Below is a small trained network, with its code and all its weights. Each question gives an input and a class and asks what happens when units are switched off, that is, made to give their printed mean instead of their output.

import numpy as np


def w(rows, s, z=0):
    codes = np.array(rows[::2]) - 128.0
    scale = np.full(codes.shape[1], s)
    scale[-1] = z or s
    return codes * scale


def norm(h):
    return h / np.sqrt((h * h).mean(-1, keepdims=True) + 1e-5)


def f(y):
    return np.maximum(y, 0)


def log_softmax(a):
    a = a - a.max(-1, keepdims=True)
    return a - np.log(np.exp(a).sum(-1, keepdims=True))


def net(x, mask):
    res = np.array(x, float).reshape(1, 5) / 4 @ E
    u = 0
    for l in range(2):
        y = f(norm(res) @ A[l][:, :-1].T + A[l][:, -1])
        res = res + np.where(mask[u : u + 11], y, B[l][:, -1]) @ B[l][:, :-1]
        u += 11
    return log_softmax(norm(res)[-1] @ U[:, :-1].T + U[:, -1])


A, B = {}, {}
E = w([
[73,109,149,19,60,89,72,165,212,138,78,122],'x0',
[111,121,199,124,119,63,215,124,122,156,162,69],'x1',
[73,8,61,155,155,147,103,88,162,238,171,88],'x2',
[78,158,100,38,228,184,175,99,160,85,142,87],'x3',
[182,129,149,115,157,168,127,209,158,173,151,117],'x4',
],0.0011)
A[0] = w([
[159,145,167,108,117,78,190,146,98,75,120,115,148],'0.n0',
[84,25,112,171,156,166,121,107,179,203,170,59,68],'0.n1',
[136,106,138,177,172,91,160,47,54,110,167,197,75],'0.n2',
[187,180,180,126,125,184,134,216,145,119,156,115,84],'0.n3',
[73,140,112,147,73,80,102,2,97,61,101,129,52],'0.n4',
[118,158,38,140,101,241,23,105,96,96,119,193,82],'0.n5',
[85,111,95,125,112,85,117,20,99,62,118,123,5],'0.n6',
[111,172,127,130,137,140,151,136,138,88,101,170,85],'0.n7',
[81,133,161,157,114,50,223,103,90,135,175,72,56],'0.n8',
[168,129,125,190,75,78,136,147,114,128,109,167,44],'0.n9',
[216,127,165,116,163,209,105,234,194,176,186,82,20],'0.n10',
],0.0022,0.0018)
B[0] = w([
[155,116,82,93,130,117,94,69,122,186,159,134,240],'0.n0',
[188,180,87,54,94,86,96,54,74,159,164,163,255],'0.n1',
[143,175,102,133,98,151,117,192,207,160,110,76,209],'0.n2',
[96,121,71,118,127,71,141,71,88,144,105,148,207],'0.n3',
[90,128,99,131,169,97,207,250,98,207,95,180,195],'0.n4',
[192,46,196,117,199,60,130,142,197,90,103,98,219],'0.n5',
[80,140,101,141,153,122,197,239,106,194,118,188,163],'0.n6',
[133,127,104,103,132,103,93,74,120,169,155,142,163],'0.n7',
[198,76,154,128,198,113,90,162,170,89,77,139,213],'0.n8',
[96,99,165,97,145,194,93,108,90,146,142,131,187],'0.n9',
[2,105,91,170,140,44,221,180,83,132,36,217,197],'0.n10',
],0.0026,0.0019)
A[1] = w([
[46,135,71,82,202,194,169,126,171,122,174,96,116],'1.n0',
[156,147,118,237,172,161,176,105,90,84,150,125,86],'1.n1',
[170,126,99,207,176,219,160,87,73,141,151,112,98],'1.n2',
[39,140,153,102,39,144,96,130,206,106,113,96,10],'1.n3',
[171,251,203,94,94,119,149,162,89,22,99,176,117],'1.n4',
[117,106,243,118,120,53,224,108,123,165,177,48,126],'1.n5',
[144,106,183,203,39,144,70,153,117,147,164,113,42],'1.n6',
[150,120,160,82,130,88,99,126,187,141,95,136,145],'1.n7',
[147,101,127,186,88,111,96,196,113,176,137,179,163],'1.n8',
[91,179,136,80,186,197,166,106,157,60,165,92,88],'1.n9',
[117,98,128,65,117,76,114,106,123,155,85,167,164],'1.n10',
],0.0027,0.0013)
B[1] = w([
[137,113,205,159,38,109,117,114,65,113,84,181,193],'1.n0',
[66,154,121,116,67,151,123,194,207,112,151,79,174],'1.n1',
[91,188,143,98,72,112,114,181,189,111,151,78,182],'1.n2',
[111,184,105,244,100,198,164,209,159,110,203,45,150],'1.n3',
[92,14,52,119,131,111,102,68,153,254,191,109,213],'1.n4',
[141,80,73,150,169,170,32,156,187,67,71,187,198],'1.n5',
[98,133,192,60,122,197,145,60,75,62,88,147,162],'1.n6',
[158,153,140,190,163,162,162,127,109,106,165,85,206],'1.n7',
[77,153,160,58,148,148,174,87,110,75,108,118,223],'1.n8',
[139,93,199,158,65,150,96,100,63,136,97,147,164],'1.n9',
[158,200,130,179,130,160,158,140,124,103,174,98,252],'1.n10',
],0.0029,0.0032)
U = w([
[155,111,50,78,112,97,90,28,115,232,221,116,148],'0',
[91,215,128,167,61,176,127,210,199,93,177,32,145],'1',
[106,108,244,103,74,178,122,65,24,83,68,170,143],'2',
[49,123,78,139,161,59,202,205,105,167,68,208,135],'3',
[225,61,137,152,216,114,59,142,206,49,83,132,124],'4',
[212,255,147,152,185,115,174,120,66,97,142,90,1],'5',
],0.0077,0.0042)

Each question gives the input, the list of numbers given to net, and the class t.
The units are the neurons (one row each of A and B). Each row of codes is followed by its name. A weight is (code - 128) times the scale printed after its matrix; where a second scale follows, it is the last column's (A, B and U).
mask holds one flag per neuron, layer by layer. A switched-off neuron (its flag False) gives its mean, the last column of its row in B, instead of its output. The means were averaged over made-up inputs and are rounded, as every weight is.
A unit's drop is (log p(t) with every unit on - log p(t) with that unit switched off) / (log p(t) with every unit on - log p(t) with every unit switched off).
The circuit of an input: a set's keep is (log p(t) with only the set's units on - log p(t) with every unit switched off) / (log p(t) with every unit on - log p(t) with every unit switched off). Starting from the 12 units with the biggest drops (on a tie, the unit counted first), units are removed one at a time, each time the one whose removal leaves the highest keep (on an exact tie, the one counted first), for as long as the keep stays at least 0.8.
units of the circuit, in order: the units of the circuit, biggest drop first
most important unit: the unit with the biggest drop
top k neurons: the k neurons with the biggest drops, biggest first
k most important neurons of layer l: the k neurons of layer l with the biggest drops, biggest first
input [1,7,-1,5,2], class 4: most important unit : 1.n5
input [7,-5,6,5,-5], class 1: top 2 neurons : (1.n3 1.n4)
input [-5,5,0,4,-6], class 3: top 3 neurons : (0.n4 0.n6 1.n10)
input [-1,8,-2,-3,8], class 3: top 3 neurons : (0.n10 0.n3 0.n5)
input [-1,7,-6,-1,5], class 4: 2 most important neurons of layer 0 : (0.n1 0.n8)
input [6,7,4,0,-4], class 4: 2 most important neurons of layer 0 : (0.n8 0.n2)
input [2,7,0,8,-7], class 2: 3 most important neurons of layer 1 : (1.n0 1.n9 1.n4)
input [3,3,-5,5,3], class 0: 3 most important neurons of layer 1 : (1.n4 1.n8 1.n6)
input [7,-7,2,-5,-6], class 1: units of the circuit, in order : (1.n3 1.n10)
input [4,-6,0,8,-6], class 2: top 2 neurons : (1.n0 1.n9)
input [-8,-8,-5,-1,-3], class 1: top 2 neurons : (1.n1 1.n2)
input [-7,-2,4,8,6], class 2: 3 most important neurons of layer 1 : (1.n0 1.n9 1.n10)
input [6,-7,0,-3,-7], class 3: 3 most important neurons of layer 0 : (0.n4 0.n6 0.n2)
input [6,-5,1,8,2], class 2: top 3 neurons : (1.n0 1.n9 0.n2)
input [-5,0,-2,2,-8], class 3: 2 most important neurons of layer 0 : (0.n4 0.n6)
input [-8,-7,-1,2,-2], class 1: units of the circuit, in order : (1.n1)
input [3,5,1,-7,-4], class 2: units of the circuit, in order : (1.n6 1.n8)
input [-2,-2,-3,-6,-7], class 3: 2 most important neurons of layer 1 : (1.n0 1.n9)
input [4,4,2,-3,-3], class 1: top 3 neurons : (1.n10 0.n5 1.n7)
input [-2,-8,5,6,-5], class 4: most important unit : 0.n5
input [8,-2,5,-5,5], class 1: 2 most important neurons of layer 1 : (1.n3 1.n4)
input [-8,3,-3,5,-8], class 1: top 2 neurons : (1.n1 1.n2)
input [5,8,6,1,2], class 4: 2 most important neurons of layer 1 : (1.n5 1.n4)
input [-3,-8,5,8,-8], class 2: 4 most important neurons of layer 1 : (1.n0 1.n9 1.n4 1.n5)
input [-1,1,4,-5,3], class 2: 2 most important neurons of layer 0 : (0.n0 0.n3)
input [0,-1,6,-7,-1], class 2: 2 most important neurons of layer 1 : (1.n6 1.n4)
